Below are the code and all the weights of a small trained network. Each question names an input and a class and asks about switching units off, where a switched-off unit gives its printed mean instead of its output.

import numpy as np


def w(rows, s, z=0):
    codes = np.array(rows[::2]) - 128.0
    scale = np.full(codes.shape[1], s)
    scale[-1] = z or s
    return codes * scale


def f(y):
    return y / 2 * (1 + np.tanh(0.7978845608 * (y + 0.044715 * y**3)))


def log_softmax(a):
    a = a - a.max(-1, keepdims=True)
    return a - np.log(np.exp(a).sum(-1, keepdims=True))


def net(x, mask):
    res = np.array(x, float).reshape(1, 7) / 4 @ E
    y = f(res @ A[0][:, :-1].T + A[0][:, -1])
    res = res + np.where(mask, y, B[0][:, -1]) @ B[0][:, :-1]
    return log_softmax(res[-1] @ U[:, :-1].T + U[:, -1])


A, B = {}, {}
E = w([
[124,138,158,109,101,106,163,121],'x0',
[56,60,64,193,200,2,114,71],'x1',
[125,45,79,30,52,95,17,135],'x2',
[214,252,132,163,98,29,72,76],'x3',
[123,128,148,117,110,114,141,125],'x4',
[119,128,141,118,109,113,150,120],'x5',
[216,24,196,202,93,127,145,89],'x6',
],0.0066)
A[0] = w([
[97,190,143,255,151,156,220,154,36],'neuron 0',
[43,51,159,140,136,162,156,227,98],'neuron 1',
[33,223,121,53,193,139,94,126,32],'neuron 2',
[9,194,108,85,153,134,102,99,66],'neuron 3',
[91,76,102,132,215,25,141,88,117],'neuron 4',
[119,85,90,175,145,42,164,146,3],'neuron 5',
[180,49,106,225,111,142,135,162,199],'neuron 6',
],0.0072,0.0053)
B[0] = w([
[16,41,95,80,2,127,54,157,217],'neuron 0',
[132,214,120,166,189,23,91,191,226],'neuron 1',
[133,45,215,161,191,134,118,94,197],'neuron 2',
[154,97,202,136,150,146,137,71,182],'neuron 3',
[174,154,113,96,90,201,171,203,246],'neuron 4',
[189,96,190,102,143,175,128,175,148],'neuron 5',
[117,123,132,122,145,89,189,60,253],'neuron 6',
],0.011,0.0045)
U = w([
[64,42,92,67,55,89,33,136,90],'0',
[142,55,254,156,183,121,146,33,28],'1',
[114,166,117,129,126,117,139,118,254],'2',
[112,160,111,107,130,118,145,110,239],'3',
[193,166,151,106,105,225,181,232,26],'4',
[109,233,133,177,135,2,84,163,77],'5',
[101,150,108,111,135,126,135,91,186],'6',
],0.011,0.0081)

Each question gives the input, the list of numbers given to net, and the class t.
The units are the neurons (one row each of A and B). Each row of codes is followed by its name. A weight is (code - 128) times the scale printed after its matrix; where a second scale follows, it is the last column's (A, B and U).
mask holds one flag per neuron, in row order. A switched-off neuron (its flag False) gives its mean, the last column of its row in B, instead of its output. The means were averaged over made-up inputs and are rounded, as every weight is.
A unit's drop is (log p(t) with every unit on - log p(t) with that unit switched off) / (log p(t) with every unit on - log p(t) with every unit switched off).
The circuit of an input: a set's keep is (log p(t) with only the set's units on - log p(t) with every unit switched off) / (log p(t) with every unit on - log p(t) with every unit switched off). Starting from all 7 units, units are removed one at a time, each time the one whose removal leaves the highest keep (on an exact tie, the one counted first), for as long as the keep stays at least 0.8.
circuit, biggest first: the units of the circuit, biggest drop first
most important unit: the unit with the biggest drop
k most important neurons: the k neurons with the biggest drops, biggest first
drop of u: that unit's drop, to one decimal
input [-4,-3,1,-8,1,8,7], class 3: most important unit : neuron 1
input [5,3,-5,7,4,5,-8], class 1: 2 most important neurons : neuron 2; neuron 3
input [2,8,6,-8,0,7,-1], class 4: circuit, biggest first : neuron 4; neuron 0
input [-3,-6,3,-5,5,1,-7], class 1: circuit, biggest first : neuron 2; neuron 3
input [8,0,6,-5,8,3,5], class 2: circuit, biggest first : neuron 0; neuron 1
input [-5,-5,5,-2,-1,-2,6], class 1: 2 most important neurons : neuron 0; neuron 6
input [5,5,2,-6,8,-4,7], class 2: 4 most important neurons : neuron 1; neuron 4; neuron 2; neuron 3
input [-3,8,6,-1,-5,-6,2], class 4: circuit, biggest first : neuron 4; neuron 5
input [-8,-2,-6,-7,-5,-5,4], class 6: 2 most important neurons : neuron 6; neuron 0
input [2,-6,1,-8,-4,-7,-4], class 5: 2 most important neurons : neuron 1; neuron 4
input [-1,-5,6,-6,-2,-7,-4], class 3: circuit, biggest first : neuron 0; neuron 1
input [-3,4,-5,4,-4,6,-6], class 1: 3 most important neurons : neuron 2; neuron 3; neuron 1
input [4,6,7,7,-1,-8,8], class 1: 3 most important neurons : neuron 6; neuron 0; neuron 5
input [-8,8,-6,4,-6,4,-7], class 4: most important neuron : neuron 4
input [-6,0,-6,-2,2,1,-5], class 0: 2 most important neurons : neuron 0; neuron 6
input [-2,5,-6,5,-4,7,6], class 3: 2 most important neurons : neuron 4; neuron 6
input [-5,-2,-7,7,3,2,-2], class 0: drop of neuron 0 : 0.8
input [8,-7,6,-8,6,-3,-7], class 5: drop of neuron 0 : 0.1
input [2,-4,6,-5,-8,-1,2], class 2: drop of neuron 0 : 0.7
input [-4,1,6,4,0,2,8], class 1: circuit, biggest first : neuron 6
